Below are the code and all the weights of a small trained network. Each question names an input and a target symbol and asks about switching units off, where a switched-off unit gives its printed mean instead of its output.

import numpy as np


def w(rows, s, z=0):
    codes = np.array(rows[::2]) - 128.0
    scale = np.full(codes.shape[1], s)
    scale[-1] = z or s
    return codes * scale


def f(y):
    return np.maximum(y, 0)


def softmax(a):
    e = np.exp(a - a.max(-1, keepdims=True))
    return e / e.sum(-1, keepdims=True)


def log_softmax(a):
    a = a - a.max(-1, keepdims=True)
    return a - np.log(np.exp(a).sum(-1, keepdims=True))


def net(x, mask):
    ids = ['ΔΞΣαβεζηθλμπτφω'.index(c) for c in x.split()]
    T = len(ids)
    res = E[ids] + P[:T]
    u = 0
    for l in range(2):
        q, k, v = (res @ M[l].T for M in (Q, K, V))
        z = softmax(np.where(np.tri(T) > 0, q @ k.T / 4**0.5, -1e9)) @ v
        res = res + np.where(mask[u], z, O[l][:, -1]) @ O[l][:, :-1]
        u += 1
        y = f(res @ A[l][:, :-1].T + A[l][:, -1])
        res = res + np.where(mask[u : u + 8], y, B[l][:, -1]) @ B[l][:, :-1]
        u += 8
    return log_softmax(res[-1] @ U[:, :-1].T + U[:, -1])


Q, K, V, O, A, B = {}, {}, {}, {}, {}, {}
E = w([
[114,103,163,132,189,135,156,98,95,88,195],'Δ',
[136,133,112,129,190,119,92,161,132,146,116],'Ξ',
[145,157,124,127,127,140,90,156,138,134,88],'Σ',
[167,183,135,137,132,101,81,141,136,131,134],'α',
[168,125,127,148,153,153,71,101,140,101,132],'β',
[144,124,89,130,217,196,121,153,107,162,126],'ε',
[137,136,139,131,252,156,122,108,93,149,224],'ζ',
[85,179,159,123,163,135,157,140,111,156,147],'η',
[167,185,121,117,119,192,101,121,114,136,163],'θ',
[92,156,139,129,105,156,183,129,115,102,46],'λ',
[156,138,119,160,129,180,146,167,60,97,66],'μ',
[46,140,170,111,178,123,163,112,177,119,111],'π',
[57,142,143,77,123,110,164,82,172,77,180],'τ',
[81,53,116,141,147,172,115,78,169,61,117],'φ',
[95,168,162,216,29,92,100,142,48,111,150],'ω',
],0.023)
P = w([
[154,99,121,141,117,83,72,107,74,157,81],'0',
[188,158,194,96,121,159,156,197,159,141,109],'1',
[113,156,24,203,109,120,157,158,129,112,134],'2',
[86,110,120,106,138,141,62,61,77,173,117],'3',
[203,136,185,108,122,143,188,191,159,157,125],'4',
[91,189,60,188,134,161,137,159,135,97,134],'5',
[67,142,134,99,157,143,55,85,77,138,107],'6',
[223,112,178,115,118,137,199,170,161,177,141],'7',
[77,216,104,169,159,162,131,176,121,52,136],'8',
[37,173,120,86,162,155,37,110,78,130,88],'9',
[234,79,178,120,117,131,218,151,157,193,160],'10',
[52,238,139,164,178,192,131,171,111,12,151],'11',
[9,189,147,54,194,192,45,113,74,88,113],'12',
[219,95,178,124,94,137,201,158,183,185,164],'13',
],0.016)
Q[0] = w([
[67,122,163,92,79,119,46,67,22,175,119],'0.h1',
[63,99,102,142,114,62,77,131,91,114,116],'0.h1',
[8,141,66,189,91,84,32,60,27,134,107],'0.h1',
[76,130,88,88,145,130,65,129,107,127,118],'0.h1',
],0.011)
K[0] = w([
[181,46,208,164,80,116,210,105,171,185,109],'0.h1',
[182,79,107,170,128,76,180,79,133,193,112],'0.h1',
[252,89,132,92,99,80,184,110,166,231,147],'0.h1',
[175,97,134,104,127,142,171,125,136,140,118],'0.h1',
],0.012)
V[0] = w([
[158,123,138,151,119,183,139,192,2,154,146],'0.h1',
[12,153,170,211,110,117,182,98,97,157,70],'0.h1',
[81,79,151,130,80,100,80,216,121,118,187],'0.h1',
[143,240,118,68,129,57,205,129,45,201,153],'0.h1',
],0.0064)
O[0] = w([
[104,99,10,49,167,37,225,163,61,113,173,255],'0.h1',
[2,82,111,170,74,165,39,192,129,160,225,132],'0.h1',
[121,112,129,119,152,71,113,115,7,162,123,60],'0.h1',
[98,133,128,45,144,119,150,238,125,96,202,175],'0.h1',
],0.0076,0.0034)
A[0] = w([
[145,191,108,253,136,102,154,136,160,68,140,219],'0.n1',
[195,70,179,128,146,84,3,183,106,147,150,76],'0.n2',
[26,212,147,202,179,151,140,65,71,102,182,216],'0.n3',
[81,67,150,81,147,173,52,109,75,148,129,154],'0.n4',
[131,137,48,144,182,242,103,70,64,76,160,51],'0.n5',
[110,74,188,27,55,73,146,123,222,72,110,67],'0.n6',
[147,40,202,97,56,183,216,185,89,150,58,35],'0.n7',
[127,199,110,168,146,94,100,82,14,118,138,253],'0.n8',
],0.0067,0.0024)
B[0] = w([
[70,81,91,149,145,92,119,186,239,88,191,188],'0.n1',
[58,177,197,129,140,120,206,138,140,166,107,162],'0.n2',
[219,123,82,164,143,72,49,140,174,102,97,245],'0.n3',
[86,152,120,104,107,132,79,141,76,186,166,174],'0.n4',
[88,216,145,120,97,72,137,173,142,176,60,213],'0.n5',
[129,151,214,103,140,203,156,67,121,163,66,164],'0.n6',
[28,24,33,105,32,197,145,230,79,96,169,160],'0.n7',
[99,143,140,67,140,226,154,1,122,165,87,206],'0.n8',
],0.007,0.011)
Q[1] = w([
[158,104,82,173,115,103,113,135,129,141,134],'1.h1',
[81,143,130,177,119,168,136,124,163,132,167],'1.h1',
[194,137,168,207,114,118,151,215,162,124,162],'1.h1',
[12,167,161,104,145,167,117,63,91,111,89],'1.h1',
],0.011)
K[1] = w([
[147,85,150,174,176,108,66,179,82,76,68],'1.h1',
[33,62,159,77,126,129,93,114,173,68,79],'1.h1',
[86,254,82,104,165,98,68,105,144,38,97],'1.h1',
[175,35,156,119,82,55,154,120,188,218,150],'1.h1',
],0.0076)
V[1] = w([
[142,195,97,180,59,202,136,58,41,19,219],'1.h1',
[62,111,58,149,1,211,144,165,53,51,12],'1.h1',
[45,70,229,112,81,43,162,65,139,31,152],'1.h1',
[140,214,140,76,10,36,140,123,183,172,127],'1.h1',
],0.0066)
O[1] = w([
[138,74,114,66,186,44,135,128,163,156,132,2],'1.h1',
[116,175,107,119,133,107,86,138,248,208,117,211],'1.h1',
[105,44,115,159,169,133,28,143,121,146,143,62],'1.h1',
[170,195,173,88,124,121,67,236,119,97,78,159],'1.h1',
],0.014,0.0039)
A[1] = w([
[255,100,137,223,136,218,130,154,171,110,146,138],'1.n1',
[189,116,244,39,67,142,93,155,89,115,165,112],'1.n2',
[89,135,59,168,120,130,171,170,220,137,205,128],'1.n3',
[204,140,102,106,138,166,243,194,169,91,217,209],'1.n4',
[113,151,214,134,129,230,163,112,87,156,176,1],'1.n5',
[142,106,114,155,151,98,100,185,136,106,217,73],'1.n6',
[142,193,210,124,205,156,75,101,140,206,157,210],'1.n7',
[137,55,182,151,147,220,175,151,185,136,137,125],'1.n8',
],0.0081,0.0073)
B[1] = w([
[131,135,69,45,206,70,136,81,79,112,118,174],'1.n1',
[157,55,125,84,142,107,112,179,140,233,177,195],'1.n2',
[186,77,142,175,127,147,155,109,49,96,186,251],'1.n3',
[94,137,126,160,100,42,32,106,142,115,61,243],'1.n4',
[89,87,129,190,255,116,171,157,226,166,141,192],'1.n5',
[100,120,139,108,71,151,203,96,234,123,103,150],'1.n6',
[140,101,111,160,61,137,174,176,71,129,84,243],'1.n7',
[168,156,139,85,110,215,149,106,174,83,122,173],'1.n8',
],0.0094,0.018)
U = w([
[94,113,76,73,145,138,116,71,58,144,144,179],'Δ',
[113,197,167,178,184,201,190,175,189,110,156,125],'Ξ',
[138,172,220,109,7,196,224,172,127,95,102,113],'Σ',
[210,111,179,68,149,160,190,195,123,114,138,143],'α',
[253,104,171,125,133,208,173,73,96,93,52,144],'β',
[95,187,30,158,146,139,157,140,215,90,125,169],'ε',
[137,86,142,164,177,94,180,138,109,138,74,3],'ζ',
[16,196,129,80,91,132,189,176,78,146,249,206],'η',
[206,148,115,23,146,117,161,99,118,123,112,200],'θ',
[162,98,10,180,100,108,108,180,115,45,123,107],'λ',
[148,140,43,87,152,132,194,121,143,167,146,81],'μ',
[48,173,180,205,144,146,76,179,190,129,152,172],'π',
[168,93,181,140,143,130,59,131,73,142,102,114],'τ',
[112,110,122,134,117,150,109,92,168,172,66,136],'φ',
[108,144,45,96,160,91,48,134,185,210,132,27],'ω',
],0.0062,0.0058)

Each question gives the input, a string of symbols that net reads in full, and the target symbol t.
The units are the heads (4 rows each of Q, K, V and O) and the neurons (one row each of A and B). Each row of codes is followed by its name. A weight is (code - 128) times the scale printed after its matrix; where a second scale follows, it is the last column's (O, A, B and U).
mask holds one flag per unit, layer by layer, with each layer's heads first. A switched-off unit (its flag False) gives its mean, the last column of its rows in O or B, instead of its output. The means were averaged over made-up inputs and are rounded, as every weight is.
A unit's drop is (log p(t) with every unit on - log p(t) with that unit switched off) / (log p(t) with every unit on - log p(t) with every unit switched off).
The circuit of an input: a set's keep is (log p(t) with only the set's units on - log p(t) with every unit switched off) / (log p(t) with every unit on - log p(t) with every unit switched off). Starting from the 12 units with the biggest drops (on a tie, the unit counted first), units are removed one at a time, each time the one whose removal leaves the highest keep (on an exact tie, the one counted first), for as long as the keep stays at least 0.8.
circuit, biggest first: the units of the circuit, biggest drop first
most important unit: the unit with the biggest drop
top k neurons: the k neurons with the biggest drops, biggest first
top k neurons in layer l: the k neurons of layer l with the biggest drops, biggest first
input η ζ μ τ τ Ξ θ π λ ε η μ, target ε: top 2 neurons in layer 0	(0.n1, 0.n3)
input λ μ ζ φ, target μ: top neuron	(1.n3)
input θ μ μ Ξ μ τ τ Σ η Σ φ π η, target φ: circuit, biggest first	(1.h1, 0.h1, 0.n7)
input Σ ζ θ η ε α ω ω Δ β β π, target λ: top 2 neurons in layer 0	(0.n3, 0.n1)
input Δ φ τ φ π θ α Δ Σ θ π, target Ξ: circuit, biggest first	(0.n6, 1.n5, 1.h1)
input Δ ε π π Ξ μ Σ Ξ ω θ θ Σ θ, target θ: circuit, biggest first	(0.h1, 1.h1)
input ε Σ β η Δ μ Δ Ξ η φ ζ, target β: top 3 neurons	(1.n7, 1.n8, 1.n1)
input π Δ π η β φ Ξ β λ π, target β: circuit, biggest first	(0.h1, 1.h1)
input Δ τ Δ Σ μ, target λ: circuit, biggest first	(0.n7, 1.n4)
input φ ε θ τ μ τ θ, target μ: circuit, biggest first	(1.h1, 0.n7, 1.n3, 0.h1)
input α Ξ τ Ξ η, target α: top 2 neurons	(1.n4, 1.n2)
input θ λ ζ α π μ Ξ λ ε α Σ Δ, target λ: top 3 neurons	(0.n3, 1.n5, 0.n1)
input λ φ τ Δ τ Ξ τ τ, target α: circuit, biggest first	(1.h1, 1.n2, 1.n4)
input φ λ ζ τ ε Σ Σ τ Ξ τ, target τ: circuit, biggest first	(1.h1)
input μ ω Ξ β μ μ φ α β Σ π, target Ξ: circuit, biggest first	(1.n5, 0.n6, 1.h1)
input τ Ξ θ π ζ, target Ξ: circuit, biggest first	(0.h1, 1.n5, 1.n8)
input τ Δ τ π Δ ε β τ Σ ζ ε θ, target λ: top 2 neurons	(0.n3, 1.n5)
input θ λ τ ε α η β ε, target π: top 2 neurons	(1.n4, 0.n8)
input μ θ φ τ λ Δ τ, target λ: top 3 neurons	(1.n3, 1.n7, 0.n7)
input Δ Ξ η α Σ μ φ τ λ μ β θ Δ, target β: circuit, biggest first	(0.h1)
input Δ Ξ α Ξ ζ, target ζ: top 2 neurons	(1.n4, 1.n5)
input ω φ θ η α τ, target λ: top 2 neurons	(1.n3, 1.n5)
input ε Ξ λ θ, target Ξ: circuit, biggest first	(1.n5, 1.h1)
input ε φ μ Δ θ θ μ λ, target λ: top 2 neurons in layer 0	(0.n7, 0.n8)
input η Δ β τ ε Σ Δ η μ τ φ λ, target λ: top 2 neurons in layer 1	(1.n5, 1.n8)
input τ α η, target λ: circuit, biggest first	(1.n5, 0.n3)
input Δ ω Σ λ α Σ τ τ η, target λ: most important unit	0.n3
